Here is a tiny trained network, its code and every weight. The questions are about switching its units off for an input and a target symbol, where a switched-off unit gives its printed mean instead of its output.

import numpy as np


def w(rows, s, z=0):
    codes = np.array(rows[::2]) - 128.0
    scale = np.full(codes.shape[1], s)
    scale[-1] = z or s
    return codes * scale


def f(y):
    return np.maximum(y, 0)


def softmax(a):
    e = np.exp(a - a.max(-1, keepdims=True))
    return e / e.sum(-1, keepdims=True)


def log_softmax(a):
    a = a - a.max(-1, keepdims=True)
    return a - np.log(np.exp(a).sum(-1, keepdims=True))


def net(x, mask):
    ids = ['ΓΣβδηθμξπφψ'.index(c) for c in x.split()]
    T = len(ids)
    res = E[ids] + P[:T]
    r = res
    for j in range(2):
        rows = slice(2 * j, 2 * j + 2)
        q, k, v = (r @ M[0][rows].T for M in (Q, K, V))
        z = softmax(np.where(np.tri(T) > 0, q @ k.T / 2**0.5, -1e9)) @ v
        o = O[0][rows]
        res = res + np.where(mask[j], z, o[:, -1]) @ o[:, :-1]
    y = f(res @ A[0][:, :-1].T + A[0][:, -1])
    res = res + np.where(mask[2:10], y, B[0][:, -1]) @ B[0][:, :-1]
    return log_softmax(res[-1] @ U[:, :-1].T + U[:, -1])


Q, K, V, O, A, B = {}, {}, {}, {}, {}, {}
E = w([
[161,27,41],'Γ',
[69,179,136],'Σ',
[111,140,118],'β',
[203,113,145],'δ',
[84,202,105],'η',
[164,44,207],'θ',
[94,179,140],'μ',
[110,170,44],'ξ',
[78,105,248],'π',
[112,189,171],'φ',
[56,92,95],'ψ',
],0.017)
P = w([
[78,237,151],'0',
[117,174,105],'1',
[153,120,126],'2',
[201,52,137],'3',
[182,26,149],'4',
[186,6,134],'5',
[183,3,153],'6',
[163,76,156],'7',
],0.0024)
Q[0] = w([
[114,222,75],'h1',
[152,73,123],'h1',
[247,96,134],'h2',
[66,196,109],'h2',
],0.012)
K[0] = w([
[53,5,115],'h1',
[241,169,64],'h1',
[64,128,101],'h2',
[178,67,103],'h2',
],0.012)
V[0] = w([
[134,39,2],'h1',
[23,55,214],'h1',
[147,114,161],'h2',
[220,112,100],'h2',
],0.0058)
O[0] = w([
[110,17,53,149],'h1',
[101,16,175,224],'h1',
[146,124,189,89],'h2',
[254,135,98,1],'h2',
],0.0069,0.0013)
A[0] = w([
[227,74,48,174],'n1',
[129,30,151,110],'n2',
[254,203,122,254],'n3',
[138,44,48,135],'n4',
[63,88,92,194],'n5',
[43,128,86,131],'n6',
[148,130,36,142],'n7',
[78,183,28,142],'n8',
],0.0089,0.0067)
B[0] = w([
[100,169,96,199],'n1',
[216,150,129,183],'n2',
[185,200,100,195],'n3',
[196,203,156,215],'n4',
[123,49,175,255],'n5',
[95,94,104,213],'n6',
[168,1,170,177],'n7',
[107,83,31,208],'n8',
],0.0081,0.0072)
U = w([
[247,74,95,12],'Γ',
[53,164,140,78],'Σ',
[119,140,131,105],'β',
[202,189,106,202],'δ',
[57,185,58,163],'η',
[221,94,206,43],'θ',
[81,176,138,121],'μ',
[133,126,11,2],'ξ',
[99,129,240,139],'π',
[109,201,167,111],'φ',
[109,54,139,217],'ψ',
],0.011,0.0082)

Each question gives the input, a string of symbols that net reads in full, and the target symbol t.
The units are the heads (2 rows each of Q, K, V and O) and the neurons (one row each of A and B). Each row of codes is followed by its name. A weight is (code - 128) times the scale printed after its matrix; where a second scale follows, it is the last column's (O, A, B and U).
mask holds one flag per unit, heads first, then neurons. A switched-off unit (its flag False) gives its mean, the last column of its rows in O or B, instead of its output. The means were averaged over made-up inputs and are rounded, as every weight is.
A unit's drop is (log p(t) with every unit on - log p(t) with that unit switched off) / (log p(t) with every unit on - log p(t) with every unit switched off).
The circuit of an input: a set's keep is (log p(t) with only the set's units on - log p(t) with every unit switched off) / (log p(t) with every unit on - log p(t) with every unit switched off). Starting from all 10 units, units are removed one at a time, each time the one whose removal leaves the highest keep (on an exact tie, the one counted first), for as long as the keep stays at least 0.8.
circuit, biggest first: the units of the circuit, biggest drop first
unit that matters most: the unit with the biggest drop
k most important neurons: the k neurons with the biggest drops, biggest first
heads that matter: for each layer, one digit per head in row order, 1 if its drop is at least 0.15 and else 0, layers parted by /
drop of u: that unit's drop, to one decimal
input Γ ξ η, target ξ: circuit, biggest first	(h1 n8)
input ψ η μ, target ψ: circuit, biggest first	(h1 n4)
input δ δ Σ, target δ: unit that matters most	h2
input ψ ξ μ, target ψ: heads that matter	10
input ψ η ψ δ δ π δ δ, target δ: circuit, biggest first	(n3 h1)
input ψ ψ η η, target ψ: heads that matter	10
input β Σ ψ π ψ β ψ Σ, target ψ: circuit, biggest first	(h1 n4)
input ψ ψ ξ, target ψ: 3 most important neurons	(n7 n5 n3)
input β η ψ η, target ψ: drop of n5	0.1
input η δ η, target δ: drop of n7	0.0
input ψ δ ξ Γ η Γ ξ, target Γ: drop of n8	-0.1
input θ μ η η ψ ξ ξ, target ψ: drop of n2	0.1
